Below is a small trained network, with its code and all its weights. Each question gives an input and a target symbol and asks what happens when units are switched off, that is, made to give their printed mean instead of their output.

import numpy as np


def w(rows, s, z=0):
    codes = np.array(rows[::2]) - 128.0
    scale = np.full(codes.shape[1], s)
    scale[-1] = z or s
    return codes * scale


def f(y):
    return y / 2 * (1 + np.tanh(0.7978845608 * (y + 0.044715 * y**3)))


def softmax(a):
    e = np.exp(a - a.max(-1, keepdims=True))
    return e / e.sum(-1, keepdims=True)


def log_softmax(a):
    a = a - a.max(-1, keepdims=True)
    return a - np.log(np.exp(a).sum(-1, keepdims=True))


def net(x, mask):
    ids = ['ΔΛΞΦαγεζημστω'.index(c) for c in x.split()]
    T = len(ids)
    res = E[ids] + P[:T]
    u = 0
    for l in range(2):
        q, k, v = (res @ M[l].T for M in (Q, K, V))
        z = softmax(np.where(np.tri(T) > 0, q @ k.T / 2**0.5, -1e9)) @ v
        res = res + np.where(mask[u], z, O[l][:, -1]) @ O[l][:, :-1]
        u += 1
        y = f(res @ A[l][:, :-1].T + A[l][:, -1])
        res = res + np.where(mask[u : u + 8], y, B[l][:, -1]) @ B[l][:, :-1]
        u += 8
    return log_softmax(res[-1] @ U[:, :-1].T + U[:, -1])


Q, K, V, O, A, B = {}, {}, {}, {}, {}, {}
E = w([
[141,160,110,161,143,96,167,37,217,148],'Δ',
[250,123,142,120,146,90,166,85,231,210],'Λ',
[119,160,163,85,171,134,163,187,173,183],'Ξ',
[36,215,159,160,102,128,118,202,139,137],'Φ',
[53,167,91,84,146,68,144,61,199,167],'α',
[61,146,136,78,155,140,154,149,203,145],'γ',
[82,218,86,222,44,69,36,95,150,98],'ε',
[131,137,211,113,29,91,75,181,141,50],'ζ',
[187,120,192,122,187,128,173,170,166,47],'η',
[204,163,97,93,155,127,77,171,186,151],'μ',
[140,55,98,67,68,251,148,101,148,202],'σ',
[83,204,85,162,203,214,112,155,179,142],'τ',
[71,193,130,73,62,118,30,140,85,95],'ω',
],0.015)
P = w([
[138,196,168,127,1,135,168,75,231,119],'0',
[76,157,207,147,116,111,63,46,165,181],'1',
[119,145,222,51,150,128,73,106,122,229],'2',
[51,119,159,149,184,102,75,37,136,174],'3',
[88,103,147,113,182,119,78,63,127,161],'4',
[70,137,112,133,178,130,70,76,126,138],'5',
[93,154,99,123,158,140,79,87,133,120],'6',
[109,169,104,109,147,153,92,105,119,96],'7',
[150,172,100,93,137,154,124,98,115,85],'8',
[144,197,82,89,126,161,124,108,124,78],'9',
[168,194,75,75,123,162,134,117,112,82],'10',
[174,200,49,64,124,146,145,105,122,85],'11',
],0.008)
Q[0] = w([
[129,75,39,156,137,88,205,164,59,145],'L0H1',
[156,250,133,78,66,177,163,124,180,114],'L0H1',
],0.022)
K[0] = w([
[108,205,185,121,76,81,207,96,208,172],'L0H1',
[128,143,8,87,74,154,180,172,162,3],'L0H1',
],0.017)
V[0] = w([
[27,146,208,2,72,2,86,122,163,13],'L0H1',
[230,245,91,124,166,16,44,63,10,94],'L0H1',
],0.0081)
O[0] = w([
[79,57,89,112,112,47,163,196,127,57,254],'L0H1',
[112,5,190,162,140,148,86,131,210,134,101],'L0H1',
],0.011,0.0094)
A[0] = w([
[144,152,140,122,97,173,138,102,65,137,82],'L0N1',
[168,140,126,121,94,100,101,156,131,132,114],'L0N2',
[112,86,164,154,122,166,99,124,140,170,11],'L0N3',
[121,49,77,166,131,142,170,161,58,129,14],'L0N4',
[112,163,252,47,159,71,74,86,184,99,155],'L0N5',
[97,14,121,100,83,188,145,47,48,124,208],'L0N6',
[105,81,219,180,155,157,85,158,216,148,49],'L0N7',
[167,103,90,129,241,119,182,125,141,152,250],'L0N8',
],0.011,0.0026)
B[0] = w([
[111,44,102,122,86,65,74,155,136,139,170],'L0N1',
[109,137,116,111,207,149,150,61,175,200,155],'L0N2',
[123,87,89,240,105,93,208,90,107,115,151],'L0N3',
[254,123,131,121,126,101,66,78,148,190,185],'L0N4',
[119,145,77,192,119,206,106,108,151,92,249],'L0N5',
[144,225,143,113,151,70,121,107,126,159,143],'L0N6',
[84,172,99,25,136,114,123,89,128,195,254],'L0N7',
[38,169,123,148,94,121,89,149,106,48,217],'L0N8',
],0.0099,0.0083)
Q[1] = w([
[70,215,42,39,102,75,70,128,252,92],'L1H1',
[144,92,130,139,121,178,148,144,98,126],'L1H1',
],0.024)
K[1] = w([
[137,192,124,130,6,134,178,187,238,131],'L1H1',
[119,123,126,135,148,118,104,142,83,102],'L1H1',
],0.02)
V[1] = w([
[43,140,153,127,174,98,138,219,49,150],'L1H1',
[76,251,206,97,150,180,24,246,196,205],'L1H1',
],0.012)
O[1] = w([
[135,184,126,129,39,98,141,226,187,197,3],'L1H1',
[111,161,255,131,154,98,118,136,126,190,28],'L1H1',
],0.0092,0.0065)
A[1] = w([
[86,91,167,201,131,172,183,152,214,72,154],'L1N1',
[199,181,125,151,138,59,151,37,220,103,128],'L1N2',
[116,161,56,156,104,128,90,189,156,117,180],'L1N3',
[142,100,106,81,153,2,167,147,88,130,7],'L1N4',
[98,204,158,143,93,162,44,145,137,28,233],'L1N5',
[162,90,102,120,172,142,132,76,81,108,51],'L1N6',
[176,234,128,175,117,214,125,114,90,116,108],'L1N7',
[134,154,240,125,96,112,176,121,178,163,174],'L1N8',
],0.0096,0.002)
B[1] = w([
[164,81,148,137,109,126,85,123,63,230,147],'L1N1',
[92,127,173,76,130,183,140,187,61,137,168],'L1N2',
[162,97,225,143,133,182,169,86,53,91,252],'L1N3',
[135,162,166,141,129,142,68,96,193,116,194],'L1N4',
[167,156,100,60,210,135,125,185,158,190,183],'L1N5',
[124,134,120,176,59,90,206,146,173,189,228],'L1N6',
[159,133,97,148,78,23,119,144,240,139,154],'L1N7',
[137,130,2,235,112,141,95,111,44,87,140],'L1N8',
],0.0088,0.025)
U = w([
[136,125,158,151,120,71,183,72,125,154,44],'Δ',
[122,161,200,124,52,156,158,119,145,160,125],'Λ',
[86,140,111,197,66,99,145,162,117,138,21],'Ξ',
[124,166,111,170,118,114,86,103,85,112,81],'Φ',
[143,123,91,157,84,127,144,93,113,100,30],'α',
[121,205,128,105,139,103,154,112,90,60,253],'γ',
[36,96,79,124,74,73,165,183,124,168,192],'ε',
[124,95,145,165,90,89,97,126,139,85,222],'ζ',
[146,100,149,144,156,148,122,123,57,153,178],'η',
[126,163,151,159,121,255,84,46,127,110,35],'μ',
[171,156,83,59,76,22,133,83,71,162,75],'σ',
[151,169,104,175,103,126,105,117,164,158,192],'τ',
[111,149,115,42,120,81,70,117,125,134,188],'ω',
],0.0051,0.0037)

Each question gives the input, a string of symbols that net reads in full, and the target symbol t.
The units are the heads (2 rows each of Q, K, V and O) and the neurons (one row each of A and B). Each row of codes is followed by its name. A weight is (code - 128) times the scale printed after its matrix; where a second scale follows, it is the last column's (O, A, B and U).
mask holds one flag per unit, layer by layer, with each layer's heads first. A switched-off unit (its flag False) gives its mean, the last column of its rows in O or B, instead of its output. The means were averaged over made-up inputs and are rounded, as every weight is.
A unit's drop is (log p(t) with every unit on - log p(t) with that unit switched off) / (log p(t) with every unit on - log p(t) with every unit switched off).
The circuit of an input: a set's keep is (log p(t) with only the set's units on - log p(t) with every unit switched off) / (log p(t) with every unit on - log p(t) with every unit switched off). Starting from the 12 units with the biggest drops (on a tie, the unit counted first), units are removed one at a time, each time the one whose removal leaves the highest keep (on an exact tie, the one counted first), for as long as the keep stays at least 0.8.
circuit, biggest first: the units of the circuit, biggest drop first
most important unit: the unit with the biggest drop
k most important neurons: the k neurons with the biggest drops, biggest first
k most important neurons of layer l: the k neurons of layer l with the biggest drops, biggest first
input γ η γ μ γ ε Λ ω Λ Λ τ, target Λ: 4 most important neurons -> [L1N3 L0N5 L0N7 L0N4]
input ε γ Λ τ ζ, target τ: 2 most important neurons of layer 1 -> [L1N7 L1N3]
input γ σ τ, target Λ: most important unit -> L1H1
input Λ γ ζ ζ, target Δ: circuit, biggest first -> [L1H1 L0H1 L1N6]
input τ η γ γ τ γ Λ γ σ, target σ: 3 most important neurons -> [L1N3 L0N6 L0N8]
input ζ γ μ ε, target α: 2 most important neurons of layer 1 -> [L1N6 L1N4]
input γ Λ η Λ γ ζ γ Λ σ γ γ, target Λ: 4 most important neurons of layer 0 -> [L0N5 L0N4 L0N1 L0N7]
input γ τ Λ γ ζ, target Λ: circuit, biggest first -> [L1H1 L0H1 L1N3 L0N5]
input γ ζ γ Λ γ γ, target γ: 2 most important neurons -> [L1N6 L1N3]
input Λ ζ γ ζ Λ ζ Δ γ γ Δ γ γ, target Δ: circuit, biggest first -> [L1H1 L1N6 L0H1]
input γ γ η Φ γ μ Λ ζ ζ ζ γ, target Λ: 3 most important neurons of layer 1 -> [L1N3 L1N4 L1N8]
input Λ Ξ ε γ γ τ ζ, target τ: 3 most important neurons -> [L0N5 L1N3 L1N7]
input τ γ μ τ Λ τ Λ γ, target τ: circuit, biggest first -> [L0H1 L1N7 L1N3]
input ζ ζ ε τ α γ Λ γ γ ε τ, target α: 3 most important neurons of layer 0 -> [L0N4 L0N7 L0N1]
input γ Φ Λ γ γ γ Φ γ Λ, target Λ: most important neuron of layer 1 -> [L1N3]
input γ γ ε γ γ ε, target Λ: 2 most important neurons -> [L1N3 L0N7]
input γ γ ζ γ γ γ Ξ γ γ τ Ξ, target τ: circuit, biggest first -> [L0H1 L1N7]
input ε Λ γ ε, target ω: circuit, biggest first -> [L0N7 L0H1]
input τ Λ τ γ τ σ γ Φ γ τ, target τ: 3 most important neurons -> [L1N7 L1N3 L1N8]
input Λ γ Λ Λ τ ζ Λ τ τ, target Δ: circuit, biggest first -> [L1H1 L0H1 L1N6 L1N7]
input ζ γ γ μ γ Λ α γ ζ γ, target α: 3 most important neurons of layer 0 -> [L0N4 L0N7 L0N8]
input ε Λ Λ γ γ Φ γ τ τ, target ω: most important unit -> L1N6
input γ γ ζ Λ γ γ ε ε τ γ γ Λ, target Λ: 2 most important neurons of layer 1 -> [L1N3 L1N2]
